Here is a tiny trained network, its code and every weight. The questions are about switching its units off for an input and a target symbol, where a switched-off unit gives its printed mean instead of its output.

import numpy as np


def w(rows, s, z=0):
    codes = np.array(rows[::2]) - 128.0
    scale = np.full(codes.shape[1], s)
    scale[-1] = z or s
    return codes * scale


def f(y):
    return y / 2 * (1 + np.tanh(0.7978845608 * (y + 0.044715 * y**3)))


def softmax(a):
    e = np.exp(a - a.max(-1, keepdims=True))
    return e / e.sum(-1, keepdims=True)


def log_softmax(a):
    a = a - a.max(-1, keepdims=True)
    return a - np.log(np.exp(a).sum(-1, keepdims=True))


def net(x, mask):
    ids = ['αβγδεζθλμξπστφψω'.index(c) for c in x.split()]
    T = len(ids)
    res = E[ids] + P[:T]
    u = 0
    for l in range(2):
        r = res
        for j in range(3):
            rows = slice(2 * j, 2 * j + 2)
            q, k, v = (r @ M[l][rows].T for M in (Q, K, V))
            z = softmax(np.where(np.tri(T) > 0, q @ k.T / 2**0.5, -1e9)) @ v
            o = O[l][rows]
            res = res + np.where(mask[u + j], z, o[:, -1]) @ o[:, :-1]
        u += 3
        y = f(res @ A[l][:, :-1].T + A[l][:, -1])
        res = res + np.where(mask[u : u + 12], y, B[l][:, -1]) @ B[l][:, :-1]
        u += 12
    return log_softmax(res[-1] @ U[:, :-1].T + U[:, -1])


Q, K, V, O, A, B = {}, {}, {}, {}, {}, {}
E = w([
[118,95,172,127],'α',
[119,123,155,136],'β',
[73,121,161,112],'γ',
[233,37,188,121],'δ',
[108,188,56,55],'ε',
[120,97,175,125],'ζ',
[100,163,89,127],'θ',
[115,180,47,117],'λ',
[117,104,166,125],'μ',
[223,59,168,138],'ξ',
[231,51,175,138],'π',
[184,171,79,245],'σ',
[140,192,55,143],'τ',
[98,169,88,125],'φ',
[115,85,180,120],'ψ',
[80,149,135,183],'ω',
],0.013)
P = w([
[96,144,171,160],'0',
[169,154,156,98],'1',
[146,26,69,93],'2',
[85,96,107,209],'3',
[177,184,182,76],'4',
[124,1,56,106],'5',
[83,98,110,236],'6',
[179,187,190,69],'7',
],0.013)
Q[0] = w([
[217,246,254,85],'0.h1',
[163,121,119,128],'0.h1',
[98,168,85,89],'0.h2',
[112,200,116,83],'0.h2',
[58,143,80,76],'0.h3',
[145,158,78,114],'0.h3',
],0.0094)
K[0] = w([
[254,108,134,209],'0.h1',
[147,126,154,94],'0.h1',
[79,121,91,151],'0.h2',
[78,108,146,147],'0.h2',
[144,202,128,101],'0.h3',
[103,144,97,101],'0.h3',
],0.0095)
V[0] = w([
[59,115,123,104],'0.h1',
[178,58,170,168],'0.h1',
[61,108,110,187],'0.h2',
[130,182,147,26],'0.h2',
[139,215,120,3],'0.h3',
[72,111,105,224],'0.h3',
],0.0052)
O[0] = w([
[51,60,104,153,159],'0.h1',
[195,142,254,120,175],'0.h1',
[85,158,183,149,206],'0.h2',
[236,153,95,109,62],'0.h2',
[181,112,64,74,8],'0.h3',
[85,183,132,147,231],'0.h3',
],0.0049,0.0012)
A[0] = w([
[83,121,77,190,2],'0.n1',
[68,65,106,142,31],'0.n2',
[78,46,126,149,97],'0.n3',
[65,213,199,58,133],'0.n4',
[197,198,154,141,35],'0.n5',
[156,22,254,179,153],'0.n6',
[99,187,61,149,111],'0.n7',
[147,166,144,47,131],'0.n8',
[77,149,153,187,246],'0.n9',
[117,95,148,34,105],'0.n10',
[136,112,110,78,141],'0.n11',
[147,200,125,171,33],'0.n12',
],0.0098,0.0037)
B[0] = w([
[170,122,8,29,170],'0.n1',
[234,176,82,112,174],'0.n2',
[193,187,34,138,203],'0.n3',
[95,30,239,168,230],'0.n4',
[242,210,173,119,157],'0.n5',
[29,218,1,61,254],'0.n6',
[44,160,101,99,166],'0.n7',
[153,37,155,67,175],'0.n8',
[96,140,38,212,253],'0.n9',
[154,95,27,176,166],'0.n10',
[170,80,156,139,143],'0.n11',
[119,211,169,194,139],'0.n12',
],0.0061,0.0055)
Q[1] = w([
[199,83,143,98],'1.h1',
[169,78,66,105],'1.h1',
[115,252,58,152],'1.h2',
[22,146,146,178],'1.h2',
[173,171,152,107],'1.h3',
[144,94,141,75],'1.h3',
],0.015)
K[1] = w([
[244,65,126,123],'1.h1',
[160,165,243,70],'1.h1',
[54,170,115,43],'1.h2',
[17,103,163,162],'1.h2',
[195,127,87,164],'1.h3',
[157,34,127,152],'1.h3',
],0.011)
V[1] = w([
[95,2,131,32],'1.h1',
[123,38,153,244],'1.h1',
[176,158,89,144],'1.h2',
[128,186,65,187],'1.h2',
[168,124,156,148],'1.h3',
[176,133,129,206],'1.h3',
],0.0098)
O[1] = w([
[28,128,82,25,15],'1.h1',
[154,10,44,127,149],'1.h1',
[174,179,119,100,136],'1.h2',
[192,139,119,112,253],'1.h2',
[138,90,126,73,61],'1.h3',
[164,126,177,23,112],'1.h3',
],0.011,0.0063)
A[1] = w([
[2,106,76,122,135],'1.n1',
[196,202,170,112,101],'1.n2',
[112,129,94,224,85],'1.n3',
[84,227,120,135,168],'1.n4',
[47,159,87,148,145],'1.n5',
[17,197,74,120,35],'1.n6',
[72,222,157,120,74],'1.n7',
[139,123,69,177,102],'1.n8',
[138,165,72,100,134],'1.n9',
[136,142,58,112,147],'1.n10',
[214,75,164,159,9],'1.n11',
[142,10,53,112,135],'1.n12',
],0.0092,0.012)
B[1] = w([
[165,81,21,131,240],'1.n1',
[94,24,75,144,230],'1.n2',
[157,122,133,48,233],'1.n3',
[106,189,69,122,211],'1.n4',
[55,128,151,35,214],'1.n5',
[254,27,238,89,178],'1.n6',
[154,96,218,97,174],'1.n7',
[104,107,186,68,227],'1.n8',
[95,128,161,196,187],'1.n9',
[78,137,149,162,210],'1.n10',
[30,169,123,41,211],'1.n11',
[100,127,246,182,251],'1.n12',
],0.0076,0.012)
U = w([
[113,135,64,109,102],'α',
[125,127,120,148,92],'β',
[51,46,105,167,115],'γ',
[122,139,199,78,64],'δ',
[125,109,79,15,8],'ε',
[112,134,68,99,101],'ζ',
[120,133,122,169,126],'θ',
[79,204,59,144,176],'λ',
[116,130,89,117,89],'μ',
[123,150,145,123,124],'ξ',
[118,164,161,123,163],'π',
[255,50,130,82,141],'σ',
[196,139,33,226,254],'τ',
[116,134,117,169,108],'φ',
[117,134,34,73,91],'ψ',
[174,95,232,226,157],'ω',
],0.0068,0.0039)

Each question gives the input, a string of symbols that net reads in full, and the target symbol t.
The units are the heads (2 rows each of Q, K, V and O) and the neurons (one row each of A and B). Each row of codes is followed by its name. A weight is (code - 128) times the scale printed after its matrix; where a second scale follows, it is the last column's (O, A, B and U).
mask holds one flag per unit, layer by layer, with each layer's heads first. A switched-off unit (its flag False) gives its mean, the last column of its rows in O or B, instead of its output. The means were averaged over made-up inputs and are rounded, as every weight is.
A unit's drop is (log p(t) with every unit on - log p(t) with that unit switched off) / (log p(t) with every unit on - log p(t) with every unit switched off).
unit that matters most: the unit with the biggest drop
top k neurons: the k neurons with the biggest drops, biggest first
top k neurons in layer l: the k neurons of layer l with the biggest drops, biggest first
input γ ω λ, target ω: unit that matters most -> 1.n12
input γ β δ γ μ σ τ ζ, target σ: top 2 neurons -> (0.n4 0.n6)
input δ γ ω ω σ, target σ: top 2 neurons -> (0.n5 1.n2)
input δ γ σ γ ψ, target σ: top 3 neurons -> (0.n6 0.n8 0.n4)
input θ ε τ ω γ τ, target γ: top 2 neurons -> (1.n12 0.n4)
input τ ζ γ τ φ σ γ β, target σ: top 3 neurons -> (0.n6 0.n8 1.n12)
input γ σ γ τ τ π δ, target γ: top 3 neurons in layer 0 -> (0.n6 0.n4 0.n5)
input δ π γ γ μ θ σ, target δ: top 2 neurons -> (0.n6 1.n6)
input γ σ σ ω γ, target ω: top 4 neurons in layer 1 -> (1.n1 1.n3 1.n5 1.n4)
input σ μ γ τ ξ λ ψ, target σ: top 3 neurons -> (1.n3 0.n12 1.n8)
input ω τ γ ω γ δ τ, target ω: top 2 neurons in layer 0 -> (0.n4 0.n9)
input γ ω π γ ε ε λ γ, target ε: top 3 neurons -> (0.n8 0.n10 1.n1)
input γ μ σ ω δ, target δ: top 2 neurons in layer 0 -> (0.n6 0.n8)
input δ ε λ γ γ, target ε: top 4 neurons -> (0.n6 1.n12 1.n1 0.n11)
input γ σ τ, target σ: top 2 neurons -> (1.n3 0.n6)
input ω γ γ μ, target ω: top 3 neurons in layer 0 -> (0.n4 0.n9 0.n5)
input π γ γ δ ω γ τ ω, target ω: top 2 neurons -> (0.n4 0.n1)
input θ γ γ γ γ, target γ: top 3 neurons -> (0.n4 0.n10 0.n6)
input θ λ ω, target λ: top neuron -> (0.n9)
input ε γ γ γ ω ε, target ω: top neuron in layer 0 -> (0.n10)
input γ σ μ ω γ γ σ τ, target σ: top 2 neurons in layer 1 -> (1.n2 1.n12)
input ζ δ ω γ σ γ τ λ, target σ: top 3 neurons in layer 0 -> (0.n4 0.n6 0.n1)
input β γ τ ω γ ω γ δ, target δ: top 3 neurons in layer 0 -> (0.n8 0.n6 0.n9)
input γ γ ω ε, target γ: top 2 neurons in layer 0 -> (0.n6 0.n4)
input ω γ γ ξ, target ω: top 4 neurons in layer 0 -> (0.n4 0.n6 0.n9 0.n5)
input γ γ τ σ γ, target σ: top 2 neurons in layer 0 -> (0.n9 0.n6)
